Below is a small trained network, with its code and all its weights. Each question gives an input and a class and asks what happens when units are switched off, that is, made to give their printed mean instead of their output.

import numpy as np


def w(rows, s, z=0):
    codes = np.array(rows[::2]) - 128.0
    scale = np.full(codes.shape[1], s)
    scale[-1] = z or s
    return codes * scale


def f(y):
    return np.maximum(y, 0)


def log_softmax(a):
    a = a - a.max(-1, keepdims=True)
    return a - np.log(np.exp(a).sum(-1, keepdims=True))


def net(x, mask):
    res = np.array(x, float).reshape(1, 8) / 4 @ E
    y = f(res @ A[0][:, :-1].T + A[0][:, -1])
    res = res + np.where(mask, y, B[0][:, -1]) @ B[0][:, :-1]
    return log_softmax(res[-1] @ U[:, :-1].T + U[:, -1])


A, B = {}, {}
E = w([
[208,190,181,195,156,201,29,211,27,181,232],'x0',
[129,130,127,128,123,124,133,135,127,126,126],'x1',
[128,127,124,128,122,127,133,128,132,124,129],'x2',
[133,146,4,145,207,11,111,251,241,225,189],'x3',
[119,120,147,104,120,129,127,135,140,124,144],'x4',
[207,134,94,157,73,235,241,34,193,237,209],'x5',
[126,128,134,134,128,125,129,126,127,140,129],'x6',
[217,22,237,235,54,70,88,166,215,152,80],'x7',
],0.0047)
A[0] = w([
[176,186,170,177,131,180,63,185,64,179,192,32],'N0',
[181,50,184,187,73,92,136,140,177,121,86,5],'N1',
[211,41,197,209,78,66,104,154,185,168,122,10],'N2',
[190,185,154,182,165,168,43,195,47,175,183,48],'N3',
[48,145,110,101,186,51,25,224,71,30,60,220],'N4',
[94,195,67,68,160,126,155,124,82,128,168,4],'N5',
[203,139,51,148,98,203,231,73,169,222,202,120],'N6',
[139,144,54,134,174,49,97,208,216,208,180,67],'N7',
[61,223,56,54,174,163,171,89,85,99,171,6],'N8',
[31,64,80,80,119,73,218,68,226,104,36,30],'N9',
[119,120,255,139,43,229,126,21,38,35,82,45],'N10',
],0.0052,0.0037)
B[0] = w([
[192,222,115,83,34,107,69,75,139,39,113,204],'N0',
[70,168,102,35,123,216,48,226,28,191,36,170],'N1',
[23,155,99,75,165,235,55,232,35,215,52,191],'N2',
[193,198,125,74,31,87,97,45,167,36,119,216],'N3',
[215,22,202,78,209,75,213,110,109,218,187,254],'N4',
[59,153,77,121,125,228,22,222,65,172,52,158],'N5',
[185,10,253,60,206,100,187,133,116,175,171,235],'N6',
[35,190,87,214,187,179,137,124,229,30,206,218],'N7',
[85,149,139,79,118,222,45,223,31,216,21,175],'N8',
[189,229,120,34,24,88,55,42,133,35,125,203],'N9',
[6,126,49,222,244,138,173,167,235,55,223,225],'N10',
],0.0054,0.007)
U = w([
[42,160,110,75,128,236,32,235,33,219,27,13],'0',
[33,153,61,229,229,130,165,136,248,39,229,51],'1',
[228,16,247,41,209,75,200,88,101,192,183,38],'2',
[225,228,104,58,3,64,55,2,168,15,98,13],'3',
[154,114,129,130,146,113,144,104,114,160,132,254],'4',
[142,109,132,146,151,112,147,107,130,149,121,250],'5',
[146,109,120,146,141,112,149,99,103,151,134,229],'6',
],0.0056,0.0046)

Each question gives the input, the list of numbers given to net, and the class t.
The units are the neurons (one row each of A and B). Each row of codes is followed by its name. A weight is (code - 128) times the scale printed after its matrix; where a second scale follows, it is the last column's (A, B and U).
mask holds one flag per neuron, in row order. A switched-off neuron (its flag False) gives its mean, the last column of its row in B, instead of its output. The means were averaged over made-up inputs and are rounded, as every weight is.
A unit's drop is (log p(t) with every unit on - log p(t) with that unit switched off) / (log p(t) with every unit on - log p(t) with every unit switched off).
The circuit of an input: a set's keep is (log p(t) with only the set's units on - log p(t) with every unit switched off) / (log p(t) with every unit on - log p(t) with every unit switched off). Starting from all 11 units, units are removed one at a time, each time the one whose removal leaves the highest keep (on an exact tie, the one counted first), for as long as the keep stays at least 0.8.
circuit, biggest first: the units of the circuit, biggest drop first
most important unit: the unit with the biggest drop
top k neurons: the k neurons with the biggest drops, biggest first
drop when u is switched off: that unit's drop, to one decimal
input [8,-8,1,4,-6,4,-6,-4], class 3: circuit, biggest first => [N3 N0]
input [-6,-6,4,0,3,6,0,1], class 2: circuit, biggest first => [N6]
input [1,-2,0,3,-5,5,-4,-2], class 2: top 2 neurons => [N6 N10]
input [6,6,5,-8,5,4,0,8], class 0: top 4 neurons => [N2 N1 N7 N4]
input [-5,1,8,-7,6,-8,8,3], class 2: top 2 neurons => [N4 N7]
input [1,0,3,3,1,-1,-7,7], class 0: top 2 neurons => [N2 N1]
input [-8,-3,3,8,-4,8,4,-8], class 0: top 2 neurons => [N8 N5]
input [-4,-7,-7,-6,0,-3,1,7], class 0: top 2 neurons => [N1 N2]
input [-7,6,-2,6,-7,1,0,4], class 3: top 3 neurons => [N9 N10 N4]
input [-5,1,-4,0,-3,2,0,1], class 3: top 3 neurons => [N9 N4 N10]
input [-8,-3,-6,2,2,-4,5,6], class 3: top 2 neurons => [N9 N6]
input [-8,-4,7,0,-8,-6,3,-8], class 0: top 2 neurons => [N8 N5]
input [8,8,8,-1,-7,5,-4,3], class 3: circuit, biggest first => [N0 N3]
input [0,4,6,3,-7,0,-1,-8], class 0: most important unit => N8
input [-3,-5,-6,-6,-6,3,5,-6], class 0: drop when N8 is switched off => 1.7
input [-5,4,2,-1,6,-6,5,-2], class 2: drop when N3 is switched off => 0.1
input [1,-8,2,2,7,-8,5,2], class 2: drop when N4 is switched off => 0.8
